Below is a small trained network, with its code and all its weights. Each question gives an input and a class and asks what happens when units are switched off, that is, made to give their printed mean instead of their output.

import numpy as np


def w(rows, s, z=0):
    codes = np.array(rows[::2]) - 128.0
    scale = np.full(codes.shape[1], s)
    scale[-1] = z or s
    return codes * scale


def f(y):
    return y / 2 * (1 + np.tanh(0.7978845608 * (y + 0.044715 * y**3)))


def log_softmax(a):
    a = a - a.max(-1, keepdims=True)
    return a - np.log(np.exp(a).sum(-1, keepdims=True))


def net(x, mask):
    res = np.array(x, float).reshape(1, 4) / 4 @ E
    y = f(res @ A[0][:, :-1].T + A[0][:, -1])
    res = res + np.where(mask, y, B[0][:, -1]) @ B[0][:, :-1]
    return log_softmax(res[-1] @ U[:, :-1].T + U[:, -1])


A, B = {}, {}
E = w([
[137,124,93,143,105,127,97,153,120],'x0',
[244,84,165,102,111,180,94,125,13],'x1',
[215,225,151,185,154,91,107,57,153],'x2',
[169,254,76,100,64,174,210,160,94],'x3',
],0.013)
A[0] = w([
[96,88,116,125,119,106,130,130,173,67],'n1',
[115,164,68,156,156,93,132,109,196,111],'n2',
[140,70,168,144,168,155,127,199,111,2],'n3',
[244,89,157,88,132,166,84,73,49,124],'n4',
[24,44,121,70,91,177,148,190,127,233],'n5',
[127,200,71,111,111,109,184,118,104,32],'n6',
[176,164,167,165,105,137,153,141,80,57],'n7',
[37,193,137,89,87,91,127,182,197,4],'n8',
[130,68,152,103,151,90,92,123,133,22],'n9',
[116,137,124,181,198,83,76,109,152,78],'n10',
[102,130,113,157,158,127,99,96,215,139],'n11',
[151,103,114,44,130,166,182,155,71,75],'n12',
[191,113,109,29,76,213,183,190,30,88],'n13',
[209,86,166,100,121,134,92,92,54,7],'n14',
[168,233,75,120,90,194,211,136,147,46],'n15',
[115,100,89,54,108,214,181,136,80,110],'n16',
[44,67,90,45,150,145,130,166,123,44],'n17',
],0.011,0.0091)
B[0] = w([
[169,101,129,184,100,126,127,133,134,151],'n1',
[182,99,155,172,85,160,125,103,130,181],'n2',
[65,165,160,69,132,178,37,173,116,146],'n3',
[85,118,66,106,184,99,175,158,80,239],'n4',
[84,135,39,83,208,74,137,146,95,252],'n5',
[147,100,39,154,146,95,192,126,116,175],'n6',
[122,182,210,95,124,176,54,192,100,163],'n7',
[79,163,146,67,158,136,122,223,22,178],'n8',
[77,135,135,42,185,148,101,115,125,156],'n9',
[160,100,168,162,115,147,128,86,132,167],'n10',
[155,98,170,199,105,140,88,124,130,178],'n11',
[172,152,198,125,81,144,80,95,147,178],'n12',
[129,155,217,132,75,156,75,136,187,236],'n13',
[122,79,53,164,187,36,255,129,141,192],'n14',
[90,125,29,134,219,54,167,159,106,222],'n15',
[123,166,198,125,84,134,93,148,206,194],'n16',
[167,46,77,186,164,53,193,106,142,188],'n17',
],0.012,0.021)
U = w([
[158,101,98,183,148,93,202,133,142,249],'0',
[132,165,116,61,149,126,140,175,71,118],'1',
[191,158,253,134,32,224,42,135,198,104],'2',
],0.016,0.0018)

Each question gives the input, the list of numbers given to net, and the class t.
The units are the neurons (one row each of A and B). Each row of codes is followed by its name. A weight is (code - 128) times the scale printed after its matrix; where a second scale follows, it is the last column's (A, B and U).
mask holds one flag per neuron, in row order. A switched-off neuron (its flag False) gives its mean, the last column of its row in B, instead of its output. The means were averaged over made-up inputs and are rounded, as every weight is.
A unit's drop is (log p(t) with every unit on - log p(t) with that unit switched off) / (log p(t) with every unit on - log p(t) with every unit switched off).
The circuit of an input: a set's keep is (log p(t) with only the set's units on - log p(t) with every unit switched off) / (log p(t) with every unit on - log p(t) with every unit switched off). Starting from the 12 units with the biggest drops (on a tie, the unit counted first), units are removed one at a time, each time the one whose removal leaves the highest keep (on an exact tie, the one counted first), for as long as the keep stays at least 0.8.
units of the circuit, in order: the units of the circuit, biggest drop first
unit that matters most: the unit with the biggest drop
k most important neurons: the k neurons with the biggest drops, biggest first
drop of u: that unit's drop, to one decimal
input [0,-3,-6,2], class 1: 2 most important neurons => n8, n5
input [-8,4,7,1], class 1: units of the circuit, in order => n7
input [7,-4,-3,3], class 1: 2 most important neurons => n8, n14
input [-6,-2,-4,1], class 1: 2 most important neurons => n14, n5
input [7,2,-6,-6], class 1: 2 most important neurons => n3, n9
input [-6,3,-4,-5], class 1: 2 most important neurons => n3, n9
input [3,-8,-7,1], class 1: 2 most important neurons => n8, n5
input [-3,3,-2,-7], class 1: 2 most important neurons => n3, n9
input [2,-8,-3,4], class 1: 3 most important neurons => n8, n14, n5
input [-3,2,4,3], class 1: 3 most important neurons => n17, n7, n14
input [5,3,-8,1], class 2: 2 most important neurons => n13, n16
input [5,6,-5,2], class 2: drop of n7 => 0.0
input [-8,6,-3,4], class 2: drop of n13 => 0.5
input [2,2,-6,2], class 2: drop of n13 => 0.1
input [-3,3,-1,7], class 2: unit that matters most => n13
